[[106 106 105 108 106]
 [150 151 153 151 144]]
:
[106 151]

[[101 115 132 155 141]
 [121 118 132 132 124]
 [137 125 113 116 100]]
:
[101 118 113]

[[146 134 134 148 123]
 [135 116 131 152 142]
 [126 100 112 125 155]
 [128 123 126 128 133]]
:
[146 116 112 128]

[[127 101 132]
 [130 120 104]
 [151 117 128]
 [148 119 135]]
:
[127 120 128]

[[101 127]
 [108 126]
 [141 128]]
:
[101 126]

[[146 142 145 145]
 [135 106 103 118]
 [124 124 123 121]
 [139 108 105 119]
 [131 117 112 123]]
:
[146 106 123 119]

[[142 124 143 105 123]
 [121 141 117 135 129]
 [119 140 116 142 132]
 [127 148 123 141 127]]
:
[142 141 116 141]

[[102 108 127]
 [136 146 150]
 [131 111 103]
 [122 154 148]]
:
[102 146 103]

[[107 125 127 106 116]
 [128 137 129 125 124]
 [ 99 140 127  98 118]
 [105 109 127 104 121]]
:
[107 137 127 104]
---
[[137 122 117 126 122]
 [109 134 127 133 133]
 [118 118 126 117 135]
 [123 104 128 128 130]
 [140 132 132 124 123]
 [126 129 132 128 140]
 [128 143 125 120 123]
 [153 129 109 118 122]]
:
[[153 129 109 118 122]
 [140 132 132 124 123]
 [137 122 117 126 122]
 [128 143 125 120 123]
 [126 129 132 128 140]
 [123 104 128 128 130]
 [118 118 126 117 135]
 [109 134 127 133 133]]

[[133 104]
 [157 107]
 [144 147]
 [140 141]
 [101 127]]
:
[[157 107]
 [144 147]
 [140 141]
 [133 104]
 [101 127]]

[[124 135 129 132 114 134 128 126 140 127 142]
 [139 124 140 140 143 134 102 142 129 117 123]
 [110 125 118 106 133 125 143 138 131 141 135]
 [121 121 118 126 141 138 128 134 120 127 125]
 [123 129 129 145 128 131 119 132 136 108 132]
 [117 131 116 127 132 152 122 133 135 132 134]
 [137 132 136 132 121 131 118 129 132 127 135]]
:
[[139 124 140 140 143 134 102 142 129 117 123]
 [137 132 136 132 121 131 118 129 132 127 135]
 [124 135 129 132 114 134 128 126 140 127 142]
 [123 129 129 145 128 131 119 132 136 108 132]
 [121 121 118 126 141 138 128 134 120 127 125]
 [117 131 116 127 132 152 122 133 135 132 134]
 [110 125 118 106 133 125 143 138 131 141 135]]

[[137 124 133 116 118]
 [130 123 121 140 139]
 [132 126 120 140 137]
 [ 99 135 140 139 103]
 [147 122 116 131 150]
 [148 118 116 143 134]]
:
[[148 118 116 143 134]
 [147 122 116 131 150]
 [137 124 133 116 118]
 [132 126 120 140 137]
 [130 123 121 140 139]
 [ 99 135 140 139 103]]

[[128 145 119 125 133]
 [133 128 125 125 126]
 [150 123 141 146 134]]
:
[[150 123 141 146 134]
 [133 128 125 125 126]
 [128 145 119 125 133]]

[[119 133 128 138 118 148]
 [131 123 104 125 124 137]]
:
[[131 123 104 125 124 137]
 [119 133 128 138 118 148]]

[[125 129 113 135 147 137]
 [121 142 139 116 124 143]
 [119 128 114 134 148 141]
 [133 130 110 145 155 130]
 [113 135 130 124 137 148]]
:
[[133 130 110 145 155 130]
 [125 129 113 135 147 137]
 [121 142 139 116 124 143]
 [119 128 114 134 148 141]
 [113 135 130 124 137 148]]

[[130 137 125 133 124 145]
 [132 135 126 135 126 150]
 [118 139 123 149 118 151]]
:
[[132 135 126 135 126 150]
 [130 137 125 133 124 145]
 [118 139 123 149 118 151]]
---
[[148 144 128 140 139 131 139 127 145 151]
 [130 129 131 131 126 127 130 126 131 128]
 [130 122 133 129 115 138 147 120 141 132]]
:
[[151 148 144 128 140 139 131 139 127 145]
 [128 130 129 131 131 126 127 130 126 131]
 [132 130 122 133 129 115 138 147 120 141]]

[[136 116 141 130 102 141 142 118 130]
 [112 123 112 126 113 134 120 125 120]]
:
[[130 136 116 141 130 102 141 142 118]
 [120 112 123 112 126 113 134 120 125]]

[[109 123 128 110 143]
 [118 118 129 102 144]]
:
[[143 109 123 128 110]
 [144 118 118 129 102]]

[[133 100 142 140 125 136 128 147 115]
 [142 142 123 144 140 122 118 116 112]
 [137 138 129 133 124 123 101 112 118]
 [123 134 114 135 149 134 134 130 117]
 [128 109 135 134 126 143 137 138 124]
 [125 134 121 124 140 134 133 130 124]]
:
[[115 133 100 142 140 125 136 128 147]
 [112 142 142 123 144 140 122 118 116]
 [118 137 138 129 133 124 123 101 112]
 [117 123 134 114 135 149 134 134 130]
 [124 128 109 135 134 126 143 137 138]
 [124 125 134 121 124 140 134 133 130]]

[[138 137 132 152 149 122 117 118 128 135 117 115]
 [126 140 116 145 142 113 152 101 126 140 114 125]
 [129 113 128 132 115 124 130 126 116 108 133 130]
 [117 121 123 119 138 111 130 145 122 108 103 119]
 [128 132 106 139 139 127 145 103 120 141 118 129]
 [144 135 141 146 145 123 116 125 128 126 127 115]
 [126 128 129 126 126 124 129 121 130 128 127 130]]
:
[[115 138 137 132 152 149 122 117 118 128 135 117]
 [125 126 140 116 145 142 113 152 101 126 140 114]
 [130 129 113 128 132 115 124 130 126 116 108 133]
 [119 117 121 123 119 138 111 130 145 122 108 103]
 [129 128 132 106 139 139 127 145 103 120 141 118]
 [115 144 135 141 146 145 123 116 125 128 126 127]
 [130 126 128 129 126 126 124 129 121 130 128 127]]

[[117 141 132]
 [126 130 128]
 [125 131 127]
 [116 109 129]
 [111 148 129]
 [126 131 129]
 [118 106 129]
 [123 123 125]
 [127 141 121]
 [129 128 124]]
:
[[132 117 141]
 [128 126 130]
 [127 125 131]
 [129 116 109]
 [129 111 148]
 [129 126 131]
 [129 118 106]
 [125 123 123]
 [121 127 141]
 [124 129 128]]

[[126 130 132 144 106 130 130 111 131 141 127]
 [125 128 124 150 123 126 132 106 131 134 128]
 [129 127 132 148 133 130 128 120 124 138 129]
 [126 130 129 106 107 130 135 147 132 121 126]
 [135 130 128 118 102 130 127 157 124 119 131]
 [129 124 127 141 134 132 130 113 134 136 133]
 [131 128 129 117 148 132 126 134 136 127 129]
 [128 131 126 142 119 129 126 108 128 132 129]]
:
[[127 126 130 132 144 106 130 130 111 131 141]
 [128 125 128 124 150 123 126 132 106 131 134]
 [129 129 127 132 148 133 130 128 120 124 138]
 [126 126 130 129 106 107 130 135 147 132 121]
 [131 135 130 128 118 102 130 127 157 124 119]
 [133 129 124 127 141 134 132 130 113 134 136]
 [129 131 128 129 117 148 132 126 134 136 127]
 [129 128 131 126 142 119 129 126 108 128 132]]
